Here is a tiny trained network, its code and every weight. The questions are about switching its units off for an input and a class, where a switched-off unit gives its printed mean instead of its output.

import numpy as np


def w(rows, s, z=0):
    codes = np.array(rows[::2]) - 128.0
    scale = np.full(codes.shape[1], s)
    scale[-1] = z or s
    return codes * scale


def norm(h):
    return h / np.sqrt((h * h).mean(-1, keepdims=True) + 1e-5)


def f(y):
    return y / 2 * (1 + np.tanh(0.7978845608 * (y + 0.044715 * y**3)))


def log_softmax(a):
    a = a - a.max(-1, keepdims=True)
    return a - np.log(np.exp(a).sum(-1, keepdims=True))


def net(x, mask):
    res = np.array(x, float).reshape(1, 3) / 4 @ E
    u = 0
    for l in range(3):
        y = f(norm(res) @ A[l][:, :-1].T + A[l][:, -1])
        res = res + np.where(mask[u : u + 5], y, B[l][:, -1]) @ B[l][:, :-1]
        u += 5
    return log_softmax(norm(res)[-1] @ U[:, :-1].T + U[:, -1])


A, B = {}, {}
E = w([
[123,255,27],'x0',
[128,128,132],'x1',
[244,139,174],'x2',
],0.0079)
A[0] = w([
[108,183,63,112],'L0N1',
[69,231,80,120],'L0N2',
[254,62,57,155],'L0N3',
[19,90,74,3],'L0N4',
[73,63,221,106],'L0N5',
],0.0084,0.0021)
B[0] = w([
[152,65,101,200],'L0N1',
[161,25,83,254],'L0N2',
[62,158,183,210],'L0N3',
[96,200,251,207],'L0N4',
[156,18,47,250],'L0N5',
],0.011,0.0035)
A[1] = w([
[207,211,190,73],'L1N1',
[126,230,43,193],'L1N2',
[234,145,164,27],'L1N3',
[9,136,84,89],'L1N4',
[209,126,159,8],'L1N5',
],0.012,0.0014)
B[1] = w([
[104,209,224,252],'L1N1',
[112,23,39,215],'L1N2',
[8,131,112,219],'L1N3',
[53,206,193,214],'L1N4',
[47,125,113,187],'L1N5',
],0.015,0.003)
A[2] = w([
[150,227,22,252],'L2N1',
[37,182,219,107],'L2N2',
[213,101,144,115],'L2N3',
[151,44,114,172],'L2N4',
[75,34,10,128],'L2N5',
],0.012,0.0017)
B[2] = w([
[117,4,235,143],'L2N1',
[159,225,78,235],'L2N2',
[80,193,93,141],'L2N3',
[151,173,46,202],'L2N4',
[233,160,193,255],'L2N5',
],0.012,0.0098)
U = w([
[159,3,88,173],'0',
[171,175,107,176],'1',
[63,177,157,4],'2',
],0.015,0.0042)

Each question gives the input, the list of numbers given to net, and the class t.
The units are the neurons (one row each of A and B). Each row of codes is followed by its name. A weight is (code - 128) times the scale printed after its matrix; where a second scale follows, it is the last column's (A, B and U).
mask holds one flag per neuron, layer by layer. A switched-off neuron (its flag False) gives its mean, the last column of its row in B, instead of its output. The means were averaged over made-up inputs and are rounded, as every weight is.
A unit's drop is (log p(t) with every unit on - log p(t) with that unit switched off) / (log p(t) with every unit on - log p(t) with every unit switched off).
The circuit of an input: a set's keep is (log p(t) with only the set's units on - log p(t) with every unit switched off) / (log p(t) with every unit on - log p(t) with every unit switched off). Starting from the 12 units with the biggest drops (on a tie, the unit counted first), units are removed one at a time, each time the one whose removal leaves the highest keep (on an exact tie, the one counted first), for as long as the keep stays at least 0.8.
units of the circuit, in order: the units of the circuit, biggest drop first
top k neurons: the k neurons with the biggest drops, biggest first
k most important neurons of layer l: the k neurons of layer l with the biggest drops, biggest first
drop when u is switched off: that unit's drop, to one decimal
input [6,-5,7], class 2: units of the circuit, in order : L1N3; L2N1
input [-5,4,7], class 2: units of the circuit, in order : L2N5; L1N3
input [-3,-1,4], class 2: 3 most important neurons of layer 0 : L0N2; L0N1; L0N3
input [4,3,3], class 0: top 2 neurons : L0N4; L2N2
input [5,3,-5], class 0: units of the circuit, in order : L0N2; L2N2
input [-6,6,6], class 0: units of the circuit, in order : L2N5
input [0,0,3], class 2: top 2 neurons : L1N1; L2N5
input [5,2,7], class 2: 2 most important neurons of layer 1 : L1N1; L1N3
input [-6,-4,-5], class 0: top 3 neurons : L0N5; L2N2; L0N4
input [-6,-5,8], class 2: top 3 neurons : L0N2; L2N5; L1N3
input [4,-3,-4], class 0: top 2 neurons : L0N2; L0N3
input [-3,-1,7], class 2: 2 most important neurons of layer 2 : L2N5; L2N4
input [1,-5,6], class 2: 2 most important neurons of layer 1 : L1N1; L1N3
input [7,-3,-6], class 0: most important neuron of layer 0 : L0N3
input [-4,-2,7], class 2: 2 most important neurons of layer 1 : L1N3; L1N5
input [8,-1,5], class 0: drop when L2N1 is switched off : 0.1
input [7,-6,6], class 0: drop when L0N2 is switched off : 0.0
input [-5,-1,2], class 0: drop when L2N2 is switched off : 0.9
